Below are the code and all the weights of a small trained network. Each question names an input and a target symbol and asks about switching units off, where a switched-off unit gives its printed mean instead of its output.

import numpy as np


def w(rows, s, z=0):
    codes = np.array(rows[::2]) - 128.0
    scale = np.full(codes.shape[1], s)
    scale[-1] = z or s
    return codes * scale


def f(y):
    return np.maximum(y, 0)


def softmax(a):
    e = np.exp(a - a.max(-1, keepdims=True))
    return e / e.sum(-1, keepdims=True)


def log_softmax(a):
    a = a - a.max(-1, keepdims=True)
    return a - np.log(np.exp(a).sum(-1, keepdims=True))


def net(x, mask):
    ids = ['ΛΣΦΨΩβγδεζημξτ'.index(c) for c in x.split()]
    T = len(ids)
    res = E[ids] + P[:T]
    r = res
    for j in range(2):
        rows = slice(3 * j, 3 * j + 3)
        q, k, v = (r @ M[0][rows].T for M in (Q, K, V))
        z = softmax(np.where(np.tri(T) > 0, q @ k.T / 3**0.5, -1e9)) @ v
        o = O[0][rows]
        res = res + np.where(mask[j], z, o[:, -1]) @ o[:, :-1]
    y = f(res @ A[0][:, :-1].T + A[0][:, -1])
    res = res + np.where(mask[2:6], y, B[0][:, -1]) @ B[0][:, :-1]
    return log_softmax(res[-1] @ U[:, :-1].T + U[:, -1])


Q, K, V, O, A, B = {}, {}, {}, {}, {}, {}
E = w([
[54,143,157,207,57,140],'Λ',
[235,12,183,172,118,241],'Σ',
[200,115,20,59,199,23],'Φ',
[155,139,115,108,146,85],'Ψ',
[174,63,161,114,244,255],'Ω',
[154,165,7,164,124,122],'β',
[86,177,107,150,111,89],'γ',
[157,161,18,161,98,150],'δ',
[160,134,79,72,101,92],'ε',
[106,115,228,85,68,232],'ζ',
[101,197,41,142,142,102],'η',
[135,174,120,114,132,128],'μ',
[176,160,239,179,122,65],'ξ',
[157,124,83,89,126,115],'τ',
],0.016)
P = w([
[66,59,198,176,116,197],'0',
[172,241,186,95,86,199],'1',
[114,122,181,203,53,96],'2',
[78,158,203,197,170,65],'3',
[133,198,177,48,115,178],'4',
[111,122,166,200,76,114],'5',
[36,189,142,194,255,92],'6',
[80,208,65,71,45,167],'7',
[131,133,153,176,108,94],'8',
],0.0096)
Q[0] = w([
[99,188,89,221,188,179],'head 0',
[110,96,27,24,114,207],'head 0',
[112,156,111,92,2,149],'head 0',
[109,157,124,67,92,170],'head 1',
[94,104,139,220,200,39],'head 1',
[68,128,42,168,181,181],'head 1',
],0.0093)
K[0] = w([
[151,191,101,122,150,40],'head 0',
[140,73,210,192,139,232],'head 0',
[183,89,145,134,76,137],'head 0',
[82,167,90,112,45,100],'head 1',
[137,2,212,148,182,189],'head 1',
[122,98,99,157,151,197],'head 1',
],0.0096)
V[0] = w([
[217,71,164,122,149,175],'head 0',
[214,82,83,62,101,71],'head 0',
[64,77,141,133,104,145],'head 0',
[126,60,158,93,159,131],'head 1',
[160,171,131,56,102,2],'head 1',
[237,184,170,219,152,91],'head 1',
],0.0073)
O[0] = w([
[176,190,145,65,154,2,228],'head 0',
[93,136,72,217,197,101,86],'head 0',
[205,96,122,232,111,95,130],'head 0',
[13,75,116,167,140,167,127],'head 1',
[139,213,124,188,137,64,1],'head 1',
[108,110,176,121,107,52,186],'head 1',
],0.0064,0.0042)
A[0] = w([
[202,78,150,118,201,99,157],'neuron 0',
[134,122,123,36,170,120,252],'neuron 1',
[148,218,206,123,60,255,206],'neuron 2',
[20,175,121,144,48,119,46],'neuron 3',
],0.0066,0.0034)
B[0] = w([
[107,106,51,73,45,136,197],'neuron 0',
[43,116,254,181,102,199,223],'neuron 1',
[230,100,94,121,251,79,253],'neuron 2',
[239,162,143,26,191,250,164],'neuron 3',
],0.0061,0.0068)
U = w([
[230,199,167,79,206,112,128],'Λ',
[180,147,150,103,88,89,234],'Σ',
[120,178,189,117,139,149,163],'Φ',
[169,137,78,166,98,144,92],'Ψ',
[66,137,222,209,138,100,194],'Ω',
[99,124,109,187,86,117,233],'β',
[139,16,114,72,104,52,2],'γ',
[64,98,123,175,241,34,183],'δ',
[127,103,206,161,114,62,48],'ε',
[227,92,151,254,125,126,13],'ζ',
[78,169,236,149,116,208,132],'η',
[109,143,157,127,91,147,101],'μ',
[129,131,199,143,178,159,19],'ξ',
[123,163,128,122,113,165,71],'τ',
],0.0079,0.0045)

Each question gives the input, a string of symbols that net reads in full, and the target symbol t.
The units are the heads (3 rows each of Q, K, V and O) and the neurons (one row each of A and B). Each row of codes is followed by its name. A weight is (code - 128) times the scale printed after its matrix; where a second scale follows, it is the last column's (O, A, B and U).
mask holds one flag per unit, heads first, then neurons. A switched-off unit (its flag False) gives its mean, the last column of its rows in O or B, instead of its output. The means were averaged over made-up inputs and are rounded, as every weight is.
A unit's drop is (log p(t) with every unit on - log p(t) with that unit switched off) / (log p(t) with every unit on - log p(t) with every unit switched off).
The circuit of an input: a set's keep is (log p(t) with only the set's units on - log p(t) with every unit switched off) / (log p(t) with every unit on - log p(t) with every unit switched off). Starting from all 6 units, units are removed one at a time, each time the one whose removal leaves the highest keep (on an exact tie, the one counted first), for as long as the keep stays at least 0.8.
units of the circuit, in order: the units of the circuit, biggest drop first
most important unit: the unit with the biggest drop
top k neurons: the k neurons with the biggest drops, biggest first
drop of u: that unit's drop, to one decimal
input δ ξ μ δ β Ω Λ, target η: units of the circuit, in order : neuron 3; head 0
input γ ε Σ Σ Λ Φ ε ζ Φ, target γ: units of the circuit, in order : head 1
input ξ Σ τ β Ω ε Ω, target η: units of the circuit, in order : head 1; head 0
input τ δ ε ε Ψ ε ε Λ, target Λ: top 3 neurons : neuron 3; neuron 2; neuron 1
input Ω Λ δ η, target η: units of the circuit, in order : head 1; head 0
input ε Φ ζ δ τ ε Λ η, target Λ: units of the circuit, in order : head 1; neuron 3
input ζ Ω ε Ω ε Λ ξ β, target Λ: units of the circuit, in order : head 1; head 0
input Φ Φ Ψ, target δ: top 2 neurons : neuron 1; neuron 0
input ε Φ Λ Λ ε τ Σ μ, target Λ: top 2 neurons : neuron 2; neuron 0
input Λ ξ ε β ε ξ β Ψ ζ, target Λ: top 2 neurons : neuron 2; neuron 1
input ζ Λ ε Ω, target η: top 2 neurons : neuron 2; neuron 1
input ε ζ ζ ε δ, target Λ: units of the circuit, in order : head 1; neuron 2
input Σ Φ ε ε Σ Λ, target η: units of the circuit, in order : neuron 3; head 1
input ξ Φ Λ ξ, target δ: units of the circuit, in order : head 0
input δ β ε Σ Σ β Λ γ, target Λ: top 2 neurons : neuron 3; neuron 0
input Λ ξ ε ε Ψ ε Ψ β, target Λ: top 2 neurons : neuron 2; neuron 0
input γ ε Λ Ω ε η γ, target η: top 2 neurons : neuron 3; neuron 2
input Ω γ Σ τ, target η: top 2 neurons : neuron 2; neuron 1
input ξ Σ β Φ γ, target Λ: drop of neuron 3 : 0.3
input Σ Σ β Σ Σ Ψ Λ μ, target Λ: most important unit : head 1
input γ β μ Ψ Ω τ β η, target Λ: drop of head 0 : 0.1
input δ ξ Ω ε γ Λ γ, target η: drop of head 1 : 0.3
input Φ Σ Σ η τ ε Σ δ, target Λ: drop of neuron 0 : 0.1
